Below are the code and all the weights of a small trained network. Each question names an input and a class and asks about switching units off, where a switched-off unit gives its printed mean instead of its output.

import numpy as np


def w(rows, s, z=0):
    codes = np.array(rows[::2]) - 128.0
    scale = np.full(codes.shape[1], s)
    scale[-1] = z or s
    return codes * scale


def norm(h):
    return h / np.sqrt((h * h).mean(-1, keepdims=True) + 1e-5)


def f(y):
    return np.maximum(y, 0)


def log_softmax(a):
    a = a - a.max(-1, keepdims=True)
    return a - np.log(np.exp(a).sum(-1, keepdims=True))


def net(x, mask):
    res = np.array(x, float).reshape(1, 2) / 4 @ E
    u = 0
    for l in range(2):
        y = f(norm(res) @ A[l][:, :-1].T + A[l][:, -1])
        res = res + np.where(mask[u : u + 11], y, B[l][:, -1]) @ B[l][:, :-1]
        u += 11
    return log_softmax(norm(res)[-1] @ U[:, :-1].T + U[:, -1])


A, B = {}, {}
E = w([
[53,61,87,129,39,192,97,141],'x0',
[130,82,73,124,198,112,246,214],'x1',
],0.013)
A[0] = w([
[72,213,15,85,175,165,172,51,76],'L0N1',
[200,210,243,64,210,55,232,197,141],'L0N2',
[119,91,147,123,95,111,112,162,3],'L0N3',
[90,110,160,9,180,203,107,90,60],'L0N4',
[112,144,236,171,36,96,3,60,172],'L0N5',
[25,20,145,101,93,206,97,185,195],'L0N6',
[157,235,107,151,82,111,121,150,66],'L0N7',
[235,89,48,199,212,43,224,167,160],'L0N8',
[191,137,177,161,110,138,235,99,63],'L0N9',
[120,112,20,125,134,232,227,200,133],'L0N10',
[151,97,132,233,164,101,110,114,60],'L0N11',
],0.0033,0.0045)
B[0] = w([
[80,120,145,132,124,107,116,133,128],'L0N1',
[130,168,21,153,81,219,84,159,236],'L0N2',
[172,141,151,135,101,141,115,113,128],'L0N3',
[132,124,156,128,119,136,150,141,128],'L0N4',
[68,137,204,114,131,111,201,196,253],'L0N5',
[254,201,141,161,154,139,113,181,250],'L0N6',
[93,153,133,144,112,99,166,144,133],'L0N7',
[59,135,195,98,132,75,67,79,253],'L0N8',
[103,139,137,97,118,92,108,105,137],'L0N9',
[54,172,208,106,108,131,126,110,228],'L0N10',
[118,158,126,125,134,134,121,162,128],'L0N11',
],0.0076,0.0053)
A[1] = w([
[174,129,115,164,123,167,145,125,10],'L1N1',
[107,59,101,126,135,112,186,160,52],'L1N2',
[108,165,180,118,124,128,147,155,109],'L1N3',
[253,136,106,125,190,85,160,74,2],'L1N4',
[134,101,153,147,88,122,79,21,46],'L1N5',
[68,164,47,116,118,163,78,92,59],'L1N6',
[170,154,155,164,121,132,174,165,111],'L1N7',
[110,71,90,110,176,104,208,165,32],'L1N8',
[103,70,100,135,80,174,123,145,44],'L1N9',
[106,22,66,138,78,204,131,140,31],'L1N10',
[107,85,76,133,160,106,209,143,61],'L1N11',
],0.014,0.0044)
B[1] = w([
[86,113,98,103,120,97,110,114,131],'L1N1',
[116,140,180,83,92,133,142,71,201],'L1N2',
[130,66,76,117,142,141,132,114,255],'L1N3',
[169,178,29,202,80,173,109,231,180],'L1N4',
[77,122,189,82,156,115,254,103,196],'L1N5',
[146,46,108,105,148,119,133,143,180],'L1N6',
[120,63,91,121,136,122,120,146,191],'L1N7',
[107,114,237,108,87,151,121,80,237],'L1N8',
[173,167,74,153,207,96,141,140,200],'L1N9',
[222,214,55,185,199,83,110,192,209],'L1N10',
[56,116,189,97,67,134,75,34,216],'L1N11',
],0.0099,0.0081)
U = w([
[80,146,233,98,116,143,147,81,148],'0',
[174,200,76,158,136,140,125,175,147],'1',
[119,6,92,104,140,141,114,137,164],'2',
[140,94,116,155,103,106,140,95,38],'3',
[131,89,113,180,109,99,131,78,7],'4',
],0.025,0.011)

Each question gives the input, the list of numbers given to net, and the class t.
The units are the neurons (one row each of A and B). Each row of codes is followed by its name. A weight is (code - 128) times the scale printed after its matrix; where a second scale follows, it is the last column's (A, B and U).
mask holds one flag per neuron, layer by layer. A switched-off neuron (its flag False) gives its mean, the last column of its row in B, instead of its output. The means were averaged over made-up inputs and are rounded, as every weight is.
A unit's drop is (log p(t) with every unit on - log p(t) with that unit switched off) / (log p(t) with every unit on - log p(t) with every unit switched off).
most important unit: the unit with the biggest drop
top k neurons: the k neurons with the biggest drops, biggest first
drop when u is switched off: that unit's drop, to one decimal
input [0,-3], class 2: most important unit	L0N5
input [7,-6], class 1: top 2 neurons	[L0N8 L1N10]
input [-1,-3], class 2: top 3 neurons	[L0N5 L1N3 L0N8]
input [4,4], class 0: top 2 neurons	[L0N2 L1N8]
input [-3,1], class 2: top 4 neurons	[L0N2 L1N6 L0N6 L0N8]
input [-3,-2], class 2: top 3 neurons	[L0N6 L1N10 L0N5]
input [-3,3], class 2: top 2 neurons	[L0N2 L0N6]
input [7,8], class 0: top 2 neurons	[L1N8 L1N11]
input [-3,-1], class 2: top 4 neurons	[L0N6 L0N2 L1N6 L1N10]
input [5,-4], class 1: top 3 neurons	[L0N8 L0N10 L1N8]
input [-6,7], class 0: top 3 neurons	[L0N6 L1N8 L1N11]
input [1,1], class 2: drop when L1N1 is switched off	0.0
input [-4,5], class 0: drop when L0N6 is switched off	3.9
input [1,0], class 2: drop when L1N7 is switched off	0.1
input [1,2], class 2: most important unit	L1N3
